Below are the code and all the weights of a small trained network. Each question names an input and a class and asks about switching units off, where a switched-off unit gives its printed mean instead of its output.

import numpy as np


def w(rows, s, z=0):
    codes = np.array(rows[::2]) - 128.0
    scale = np.full(codes.shape[1], s)
    scale[-1] = z or s
    return codes * scale


def norm(h):
    return h / np.sqrt((h * h).mean(-1, keepdims=True) + 1e-5)


def f(y):
    return y / 2 * (1 + np.tanh(0.7978845608 * (y + 0.044715 * y**3)))


def log_softmax(a):
    a = a - a.max(-1, keepdims=True)
    return a - np.log(np.exp(a).sum(-1, keepdims=True))


def net(x, mask):
    res = np.array(x, float).reshape(1, 7) / 4 @ E
    u = 0
    for l in range(2):
        y = f(norm(res) @ A[l][:, :-1].T + A[l][:, -1])
        res = res + np.where(mask[u : u + 16], y, B[l][:, -1]) @ B[l][:, :-1]
        u += 16
    return log_softmax(norm(res)[-1] @ U[:, :-1].T + U[:, -1])


A, B = {}, {}
E = w([
[77,157,96,109],'x0',
[31,202,201,80],'x1',
[67,138,188,209],'x2',
[65,1,107,71],'x3',
[90,76,157,161],'x4',
[154,178,104,83],'x5',
[173,151,226,92],'x6',
],0.0078)
A[0] = w([
[30,74,94,137,174],'L0N1',
[114,128,148,118,66],'L0N2',
[208,177,67,83,117],'L0N3',
[144,2,139,115,125],'L0N4',
[181,71,168,111,102],'L0N5',
[136,130,147,101,74],'L0N6',
[178,137,145,101,93],'L0N7',
[117,154,84,84,106],'L0N8',
[26,240,240,125,103],'L0N9',
[69,188,231,108,89],'L0N10',
[230,198,219,176,85],'L0N11',
[146,178,59,79,105],'L0N12',
[118,133,151,134,80],'L0N13',
[114,98,103,212,184],'L0N14',
[184,96,103,59,1],'L0N15',
[141,157,128,212,111],'L0N16',
],0.015,0.0046)
B[0] = w([
[110,81,138,231,218],'L0N1',
[127,130,136,132,122],'L0N2',
[186,145,82,59,202],'L0N3',
[111,18,141,145,204],'L0N4',
[148,63,197,141,156],'L0N5',
[142,115,143,122,124],'L0N6',
[171,129,173,129,146],'L0N7',
[76,106,77,90,148],'L0N8',
[3,110,182,69,255],'L0N9',
[81,160,207,109,207],'L0N10',
[191,207,106,227,225],'L0N11',
[111,135,46,51,172],'L0N12',
[111,143,129,130,125],'L0N13',
[172,101,78,177,191],'L0N14',
[146,152,170,71,156],'L0N15',
[115,128,20,116,172],'L0N16',
],0.031,0.0098)
A[1] = w([
[156,208,135,92,54],'L1N1',
[203,243,105,227,180],'L1N2',
[121,77,165,153,117],'L1N3',
[88,166,121,116,219],'L1N4',
[124,220,213,140,118],'L1N5',
[71,180,134,129,207],'L1N6',
[171,12,163,89,253],'L1N7',
[60,59,162,188,57],'L1N8',
[72,91,97,161,121],'L1N9',
[128,171,114,135,224],'L1N10',
[76,238,153,203,176],'L1N11',
[164,47,191,157,203],'L1N12',
[115,74,89,226,66],'L1N13',
[147,106,122,56,54],'L1N14',
[64,98,109,154,130],'L1N15',
[139,153,6,157,188],'L1N16',
],0.017,0.0032)
B[1] = w([
[88,88,81,96,161],'L1N1',
[188,20,212,131,231],'L1N2',
[119,169,124,166,187],'L1N3',
[109,70,133,132,173],'L1N4',
[99,84,209,138,190],'L1N5',
[95,65,136,123,190],'L1N6',
[123,253,118,100,237],'L1N7',
[77,170,87,172,254],'L1N8',
[116,72,124,176,203],'L1N9',
[127,87,128,115,157],'L1N10',
[74,59,167,96,214],'L1N11',
[144,214,135,178,221],'L1N12',
[161,176,54,158,233],'L1N13',
[118,154,121,55,150],'L1N14',
[107,82,138,181,204],'L1N15',
[202,55,128,132,232],'L1N16',
],0.035,0.0096)
U = w([
[100,181,80,255,255],'0',
[241,45,129,148,129],'1',
[120,145,65,37,89],'2',
[8,88,225,130,96],'3',
[154,223,198,95,6],'4',
],0.017,0.0038)

Each question gives the input, the list of numbers given to net, and the class t.
The units are the neurons (one row each of A and B). Each row of codes is followed by its name. A weight is (code - 128) times the scale printed after its matrix; where a second scale follows, it is the last column's (A, B and U).
mask holds one flag per neuron, layer by layer. A switched-off neuron (its flag False) gives its mean, the last column of its row in B, instead of its output. The means were averaged over made-up inputs and are rounded, as every weight is.
A unit's drop is (log p(t) with every unit on - log p(t) with that unit switched off) / (log p(t) with every unit on - log p(t) with every unit switched off).
The circuit of an input: a set's keep is (log p(t) with only the set's units on - log p(t) with every unit switched off) / (log p(t) with every unit on - log p(t) with every unit switched off). Starting from the 12 units with the biggest drops (on a tie, the unit counted first), units are removed one at a time, each time the one whose removal leaves the highest keep (on an exact tie, the one counted first), for as long as the keep stays at least 0.8.
units of the circuit, in order: the units of the circuit, biggest drop first
most important unit: the unit with the biggest drop
top k neurons: the k neurons with the biggest drops, biggest first
top k neurons in layer l: the k neurons of layer l with the biggest drops, biggest first
drop of u: that unit's drop, to one decimal
input [8,1,-1,6,-6,3,2], class 2: most important unit : L0N11
input [-5,5,-4,-7,-1,-8,-5], class 1: units of the circuit, in order : L0N11, L1N2
input [6,6,3,7,-1,7,-8], class 0: units of the circuit, in order : L0N1, L1N13
input [-1,2,-7,-6,-2,-5,5], class 1: units of the circuit, in order : L0N11, L1N2
input [-1,-2,-2,4,-1,0,4], class 4: top 2 neurons in layer 0 : L0N15, L0N1
input [-4,-6,-3,2,-8,-6,-4], class 2: top 2 neurons : L0N1, L0N3
input [8,-1,-4,-7,4,2,-6], class 2: top 2 neurons : L0N11, L0N12
input [-5,-3,8,-6,0,4,2], class 1: top 2 neurons : L0N11, L0N16
input [1,-8,-5,-3,-3,-7,-1], class 2: top 2 neurons in layer 0 : L0N11, L0N1
input [-4,-5,4,3,-2,8,-3], class 4: top 3 neurons : L1N7, L0N11, L0N1
input [-8,6,-6,-6,-8,-3,-1], class 1: top 2 neurons : L0N11, L0N3
input [-6,8,0,8,1,-7,1], class 0: top 2 neurons in layer 0 : L0N1, L0N4
input [0,1,-7,-6,1,-5,-7], class 2: drop of L0N12 : 0.2
input [1,0,7,-7,-7,3,6], class 3: most important unit : L0N9
input [-5,7,-8,3,8,-3,3], class 0: drop of L0N4 : 0.2
input [8,1,6,-7,-3,0,-7], class 3: drop of L0N9 : 0.6
